Below are the code and all the weights of a small trained network. Each question names an input and a class and asks about switching units off, where a switched-off unit gives its printed mean instead of its output.

import numpy as np


def w(rows, s, z=0):
    codes = np.array(rows[::2]) - 128.0
    scale = np.full(codes.shape[1], s)
    scale[-1] = z or s
    return codes * scale


def norm(h):
    return h / np.sqrt((h * h).mean(-1, keepdims=True) + 1e-5)


def f(y):
    return np.maximum(y, 0)


def log_softmax(a):
    a = a - a.max(-1, keepdims=True)
    return a - np.log(np.exp(a).sum(-1, keepdims=True))


def net(x, mask):
    res = np.array(x, float).reshape(1, 3) / 4 @ E
    u = 0
    for l in range(4):
        y = f(norm(res) @ A[l][:, :-1].T + A[l][:, -1])
        res = res + np.where(mask[u : u + 7], y, B[l][:, -1]) @ B[l][:, :-1]
        u += 7
    return log_softmax(norm(res)[-1] @ U[:, :-1].T + U[:, -1])


A, B = {}, {}
E = w([
[99,242,147,205,129,102,160],'x0',
[2,80,111,224,114,8,64],'x1',
[28,117,54,39,165,152,200],'x2',
],0.0075)
A[0] = w([
[124,184,122,136,197,123,149,3],'L0N1',
[155,153,131,130,82,96,66,89],'L0N2',
[247,135,140,171,96,165,99,113],'L0N3',
[153,158,233,153,60,133,118,33],'L0N4',
[166,180,163,126,150,203,95,102],'L0N5',
[110,119,180,125,102,102,98,122],'L0N6',
[169,78,193,146,98,170,75,77],'L0N7',
],0.011,0.0042)
B[0] = w([
[151,208,90,55,89,24,181,147],'L0N1',
[164,105,207,153,105,144,145,175],'L0N2',
[11,138,2,133,122,127,94,255],'L0N3',
[109,112,171,169,136,219,71,200],'L0N4',
[63,93,54,92,128,126,194,210],'L0N5',
[207,156,177,146,65,119,64,166],'L0N6',
[156,55,141,80,182,17,227,205],'L0N7',
],0.0091,0.0082)
A[1] = w([
[108,139,145,58,58,113,79,141],'L1N1',
[193,102,98,59,121,255,131,106],'L1N2',
[54,210,113,188,87,156,107,73],'L1N3',
[115,165,75,149,116,201,210,253],'L1N4',
[196,229,210,158,140,136,60,35],'L1N5',
[190,184,122,101,140,135,160,110],'L1N6',
[73,93,165,113,67,104,76,174],'L1N7',
],0.0097,0.0033)
B[1] = w([
[88,163,124,72,216,123,164,148],'L1N1',
[128,122,178,180,195,154,119,209],'L1N2',
[2,91,161,204,146,253,104,206],'L1N3',
[135,207,218,90,158,77,89,255],'L1N4',
[199,87,81,164,39,136,17,154],'L1N5',
[126,221,87,162,95,84,119,149],'L1N6',
[218,156,105,41,138,84,180,200],'L1N7',
],0.008,0.0086)
A[2] = w([
[75,155,146,145,72,135,107,103],'L2N1',
[112,134,29,30,163,79,109,93],'L2N2',
[118,145,104,78,204,110,103,151],'L2N3',
[195,128,226,123,200,158,137,50],'L2N4',
[117,48,18,73,135,90,185,4],'L2N5',
[207,87,209,134,171,78,139,94],'L2N6',
[153,123,254,179,61,118,79,189],'L2N7',
],0.0086,0.0036)
B[2] = w([
[90,59,100,89,173,255,115,184],'L2N1',
[179,114,93,183,48,162,141,254],'L2N2',
[117,63,130,236,84,115,82,250],'L2N3',
[76,110,112,165,124,112,114,177],'L2N4',
[160,192,62,151,60,152,83,223],'L2N5',
[103,111,199,104,228,132,159,182],'L2N6',
[192,87,29,97,21,104,152,200],'L2N7',
],0.0093,0.0067)
A[3] = w([
[30,62,140,105,216,186,116,102],'L3N1',
[221,169,40,189,177,159,177,48],'L3N2',
[112,254,117,68,78,111,225,85],'L3N3',
[231,153,169,70,108,4,18,236],'L3N4',
[195,22,174,32,152,67,136,17],'L3N5',
[144,36,109,122,137,213,191,250],'L3N6',
[51,100,90,193,190,211,117,83],'L3N7',
],0.0074,0.002)
B[3] = w([
[39,197,238,175,193,246,110,235],'L3N1',
[143,55,127,139,95,100,131,160],'L3N2',
[203,70,154,57,110,59,153,156],'L3N3',
[63,166,145,112,182,181,187,180],'L3N4',
[109,208,152,80,155,54,113,163],'L3N5',
[156,130,132,152,123,138,95,203],'L3N6',
[148,127,173,100,170,161,145,255],'L3N7',
],0.011,0.0084)
U = w([
[152,44,37,168,49,132,90,2],'0',
[47,160,183,151,184,205,138,223],'1',
[141,171,146,59,133,8,194,164],'2',
],0.015,0.00076)

Each question gives the input, the list of numbers given to net, and the class t.
The units are the neurons (one row each of A and B). Each row of codes is followed by its name. A weight is (code - 128) times the scale printed after its matrix; where a second scale follows, it is the last column's (A, B and U).
mask holds one flag per neuron, layer by layer. A switched-off neuron (its flag False) gives its mean, the last column of its row in B, instead of its output. The means were averaged over made-up inputs and are rounded, as every weight is.
A unit's drop is (log p(t) with every unit on - log p(t) with that unit switched off) / (log p(t) with every unit on - log p(t) with every unit switched off).
unit that matters most: the unit with the biggest drop
k most important neurons: the k neurons with the biggest drops, biggest first
top k neurons in layer l: the k neurons of layer l with the biggest drops, biggest first
drop of u: that unit's drop, to one decimal
input [2,1,-1], class 0: unit that matters most => L0N3
input [-8,-2,0], class 0: 2 most important neurons => (L1N4, L0N4)
input [-5,1,-2], class 2: top 2 neurons in layer 0 => (L0N7, L0N5)
input [-6,0,-4], class 0: 3 most important neurons => (L0N3, L1N4, L2N5)
input [3,0,3], class 2: 3 most important neurons => (L0N1, L0N3, L0N4)
input [5,8,-1], class 0: 4 most important neurons => (L0N3, L2N7, L0N5, L0N7)
input [0,0,-4], class 0: 3 most important neurons => (L0N3, L0N7, L1N7)
input [-2,0,-7], class 0: 2 most important neurons => (L0N3, L0N7)
input [-2,-5,-7], class 0: 2 most important neurons => (L0N3, L0N7)
input [1,-7,5], class 2: top 2 neurons in layer 1 => (L1N6, L1N3)
input [-6,-2,0], class 0: drop of L0N4 => 0.2
input [-5,3,-2], class 2: drop of L3N5 => 0.0
input [-7,-1,-6], class 0: drop of L0N3 => 4.4
input [5,-2,5], class 2: unit that matters most => L0N1
